Here is a tiny trained network, its code and every weight. The questions are about switching its units off for an input and a target symbol, where a switched-off unit gives its printed mean instead of its output.

import numpy as np


def w(rows, s, z=0):
    codes = np.array(rows[::2]) - 128.0
    scale = np.full(codes.shape[1], s)
    scale[-1] = z or s
    return codes * scale


def norm(h):
    return h / np.sqrt((h * h).mean(-1, keepdims=True) + 1e-5)


def f(y):
    return y / 2 * (1 + np.tanh(0.7978845608 * (y + 0.044715 * y**3)))


def softmax(a):
    e = np.exp(a - a.max(-1, keepdims=True))
    return e / e.sum(-1, keepdims=True)


def log_softmax(a):
    a = a - a.max(-1, keepdims=True)
    return a - np.log(np.exp(a).sum(-1, keepdims=True))


def net(x, mask):
    ids = ['ΦΨγεητ'.index(c) for c in x.split()]
    T = len(ids)
    res = E[ids] + P[:T]
    u = 0
    for l in range(3):
        r = norm(res)
        for j in range(2):
            rows = slice(2 * j, 2 * j + 2)
            q, k, v = (r @ M[l][rows].T for M in (Q, K, V))
            z = softmax(np.where(np.tri(T) > 0, q @ k.T / 2**0.5, -1e9)) @ v
            o = O[l][rows]
            res = res + np.where(mask[u + j], z, o[:, -1]) @ o[:, :-1]
        u += 2
        y = f(norm(res) @ A[l][:, :-1].T + A[l][:, -1])
        res = res + np.where(mask[u : u + 4], y, B[l][:, -1]) @ B[l][:, :-1]
        u += 4
    return log_softmax(norm(res)[-1] @ U[:, :-1].T + U[:, -1])


Q, K, V, O, A, B = {}, {}, {}, {}, {}, {}
E = w([
[115,34,203,182,214,163],'Φ',
[109,60,195,191,246,126],'Ψ',
[179,174,198,125,227,160],'γ',
[172,46,227,85,187,141],'ε',
[65,77,116,62,218,183],'η',
[255,102,91,133,75,246],'τ',
],0.0015)
P = w([
[101,218,255,115,176,166],'0',
[172,126,116,111,136,86],'1',
[160,71,86,126,147,162],'2',
[71,161,156,138,155,125],'3',
[168,142,139,135,139,72],'4',
[143,67,78,140,139,163],'5',
[66,169,133,150,128,118],'6',
[164,160,134,142,128,68],'7',
[131,67,67,152,129,158],'8',
[81,183,107,167,93,109],'9',
[144,166,125,155,111,65],'10',
[117,88,64,154,136,155],'11',
[59,140,129,165,79,96],'12',
],0.0031)
Q[0] = w([
[98,72,106,139,145,122],'0.h1',
[84,116,100,116,117,163],'0.h1',
[148,17,130,254,193,146],'0.h2',
[135,97,195,145,156,83],'0.h2',
],0.0081)
K[0] = w([
[80,80,97,194,242,116],'0.h1',
[79,147,135,134,222,76],'0.h1',
[86,253,70,226,78,43],'0.h2',
[19,126,107,185,203,24],'0.h2',
],0.0043)
V[0] = w([
[162,171,151,234,140,53],'0.h1',
[128,221,213,138,99,83],'0.h1',
[170,158,116,121,107,252],'0.h2',
[53,215,126,1,192,65],'0.h2',
],0.0022)
O[0] = w([
[108,133,126,103,126,139,231],'0.h1',
[129,86,94,126,179,67,2],'0.h1',
[135,75,127,132,47,249,100],'0.h2',
[123,253,124,64,169,109,216],'0.h2',
],0.0027,0.00024)
A[0] = w([
[157,194,130,216,100,153,82],'0.n1',
[70,96,86,41,187,38,208],'0.n2',
[20,80,210,218,185,155,254],'0.n3',
[251,120,32,130,97,29,41],'0.n4',
],0.0025,0.00098)
B[0] = w([
[125,116,162,72,223,78,126],'0.n1',
[212,157,84,126,150,111,155],'0.n2',
[160,251,70,74,153,111,253],'0.n3',
[33,198,99,125,173,116,118],'0.n4',
],0.0029,0.0025)
Q[1] = w([
[46,123,127,95,3,110],'1.h1',
[141,151,211,183,82,61],'1.h1',
[132,143,171,140,158,142],'1.h2',
[98,103,110,160,144,188],'1.h2',
],0.0054)
K[1] = w([
[230,102,161,2,192,123],'1.h1',
[90,138,67,3,186,146],'1.h1',
[151,110,95,151,114,144],'1.h2',
[121,131,113,174,65,13],'1.h2',
],0.0054)
V[1] = w([
[146,251,83,164,51,116],'1.h1',
[200,157,226,162,74,51],'1.h1',
[231,77,23,112,125,114],'1.h2',
[133,166,150,253,120,160],'1.h2',
],0.0022)
O[1] = w([
[134,60,115,175,14,181,32],'1.h1',
[41,80,162,175,107,173,105],'1.h1',
[166,101,76,104,1,111,254],'1.h2',
[112,154,145,107,123,111,133],'1.h2',
],0.0029,0.00043)
A[1] = w([
[3,175,190,31,148,100,72],'1.n1',
[175,204,153,171,201,48,27],'1.n2',
[111,122,56,136,148,127,104],'1.n3',
[133,199,80,123,127,149,254],'1.n4',
],0.0036,0.0004)
B[1] = w([
[59,244,221,130,30,158,150],'1.n1',
[137,45,89,150,28,221,252],'1.n2',
[114,230,251,114,26,169,145],'1.n3',
[149,117,171,69,70,40,179],'1.n4',
],0.0021,0.0029)
Q[2] = w([
[197,126,98,109,134,141],'2.h1',
[20,131,216,31,21,140],'2.h1',
[97,192,165,59,183,97],'2.h2',
[63,142,255,144,135,69],'2.h2',
],0.0069)
K[2] = w([
[115,146,131,101,54,112],'2.h1',
[102,125,128,136,239,206],'2.h1',
[129,134,161,99,254,146],'2.h2',
[165,104,109,102,226,194],'2.h2',
],0.0084)
V[2] = w([
[131,163,2,189,191,147],'2.h1',
[188,176,144,182,142,235],'2.h1',
[64,172,235,148,49,65],'2.h2',
[248,166,159,249,156,108],'2.h2',
],0.0027)
O[2] = w([
[96,221,36,132,182,182,141],'2.h1',
[118,252,181,126,81,140,252],'2.h1',
[190,132,174,86,212,157,74],'2.h2',
[175,121,214,222,121,80,218],'2.h2',
],0.0032,0.0021)
A[2] = w([
[138,117,142,118,195,148,124],'2.n1',
[79,124,82,3,193,141,1],'2.n2',
[108,147,136,141,44,124,87],'2.n3',
[152,99,135,186,126,164,105],'2.n4',
],0.0067,0.004)
B[2] = w([
[81,136,118,103,98,50,169],'2.n1',
[242,171,3,68,171,141,97],'2.n2',
[75,144,122,76,142,28,249],'2.n3',
[98,116,107,102,101,162,228],'2.n4',
],0.0042,0.0018)
U = w([
[129,84,88,164,62,247,204],'Φ',
[128,107,94,245,214,92,9],'Ψ',
[117,215,230,118,154,169,125],'γ',
[143,1,183,97,147,63,102],'ε',
[201,139,38,61,188,128,167],'η',
[56,156,82,109,39,63,137],'τ',
],0.0069,0.0014)

Each question gives the input, a string of symbols that net reads in full, and the target symbol t.
The units are the heads (2 rows each of Q, K, V and O) and the neurons (one row each of A and B). Each row of codes is followed by its name. A weight is (code - 128) times the scale printed after its matrix; where a second scale follows, it is the last column's (O, A, B and U).
mask holds one flag per unit, layer by layer, with each layer's heads first. A switched-off unit (its flag False) gives its mean, the last column of its rows in O or B, instead of its output. The means were averaged over made-up inputs and are rounded, as every weight is.
A unit's drop is (log p(t) with every unit on - log p(t) with that unit switched off) / (log p(t) with every unit on - log p(t) with every unit switched off).
The circuit of an input: a set's keep is (log p(t) with only the set's units on - log p(t) with every unit switched off) / (log p(t) with every unit on - log p(t) with every unit switched off). Starting from the 12 units with the biggest drops (on a tie, the unit counted first), units are removed one at a time, each time the one whose removal leaves the highest keep (on an exact tie, the one counted first), for as long as the keep stays at least 0.8.
circuit, biggest first: the units of the circuit, biggest drop first
unit that matters most: the unit with the biggest drop
k most important neurons: the k neurons with the biggest drops, biggest first
k most important neurons of layer l: the k neurons of layer l with the biggest drops, biggest first
which heads matter: for each layer, one digit per head in row order, 1 if its drop is at least 0.15 and else 0, layers parted by /
input ε Φ η Φ ε Φ γ η ε, target η: unit that matters most : 1.n1
input Φ Φ η τ γ γ η Φ γ, target η: which heads matter : 00 / 10 / 01
input ε Φ γ τ γ η γ Φ γ Φ Φ η, target η: which heads matter : 00 / 00 / 01
input ε ε η γ Φ, target Φ: which heads matter : 00 / 00 / 00
input τ τ Φ ε Φ Φ γ ε Ψ, target ε: 2 most important neurons of layer 2 : (2.n1; 2.n2)
input Φ Ψ Φ, target Ψ: circuit, biggest first : (1.n2; 2.n3; 2.n1; 1.n4)
input Ψ ε η Ψ Ψ γ ε τ ε ε τ, target ε: which heads matter : 01 / 00 / 11
input Φ Φ Φ, target τ: circuit, biggest first : (2.n1; 1.n2)
input ε Φ ε ε τ Ψ Φ ε Φ, target ε: 4 most important neurons : (1.n1; 1.n2; 2.n1; 0.n4)
input γ Ψ η τ γ Φ ε γ ε Ψ ε, target ε: 2 most important neurons of layer 1 : (1.n2; 1.n3)
input Ψ ε Ψ τ Φ τ τ η γ Ψ γ Φ, target γ: circuit, biggest first : (1.n2; 1.n3; 2.h2)
input τ Ψ η η Ψ Φ ε γ γ, target ε: which heads matter : 00 / 00 / 11
input ε Ψ Φ ε ε ε τ γ γ η τ Ψ, target Φ: circuit, biggest first : (2.n3; 2.n4)
input ε Φ ε Ψ ε Φ ε η ε, target η: unit that matters most : 2.h2
input η ε ε ε τ τ Φ η γ, target η: which heads matter : 00 / 00 / 11
input ε Φ γ τ ε γ Φ ε τ η ε, target ε: circuit, biggest first : (0.n3; 2.h1; 1.n3)
input ε γ Φ Φ Ψ ε ε ε Φ τ, target γ: 2 most important neurons : (1.n2; 0.n1)
input τ Φ ε Φ Φ Φ Ψ Ψ Ψ Φ τ, target Φ: 2 most important neurons : (1.n1; 0.n3)
input Φ Ψ ε τ Φ Φ Φ τ, target Φ: circuit, biggest first : (0.h2; 0.n3)
input η Φ Ψ ε Φ Ψ, target ε: 4 most important neurons : (1.n1; 2.n1; 0.n4; 2.n3)
input ε γ γ Φ Ψ Φ, target Ψ: circuit, biggest first : (1.n2)
input ε Φ Ψ Ψ γ Φ ε Ψ Ψ η τ γ, target Φ: 4 most important neurons : (0.n4; 0.n3; 2.n3; 0.n2)
input Ψ γ Φ, target γ: which heads matter : 01 / 11 / 10
input Φ ε γ γ Φ Ψ, target γ: 2 most important neurons of layer 2 : (2.n3; 2.n2)
input η τ ε, target Φ: which heads matter : 00 / 01 / 01
input γ Φ Φ Ψ Ψ τ Ψ ε Φ, target ε: 3 most important neurons : (1.n1; 2.n1; 1.n2)
input ε ε Ψ γ ε ε Φ ε γ, target ε: circuit, biggest first : (2.h1)
input Ψ τ τ ε Φ Ψ Φ τ ε Ψ η Ψ, target η: which heads matter : 00 / 00 / 11
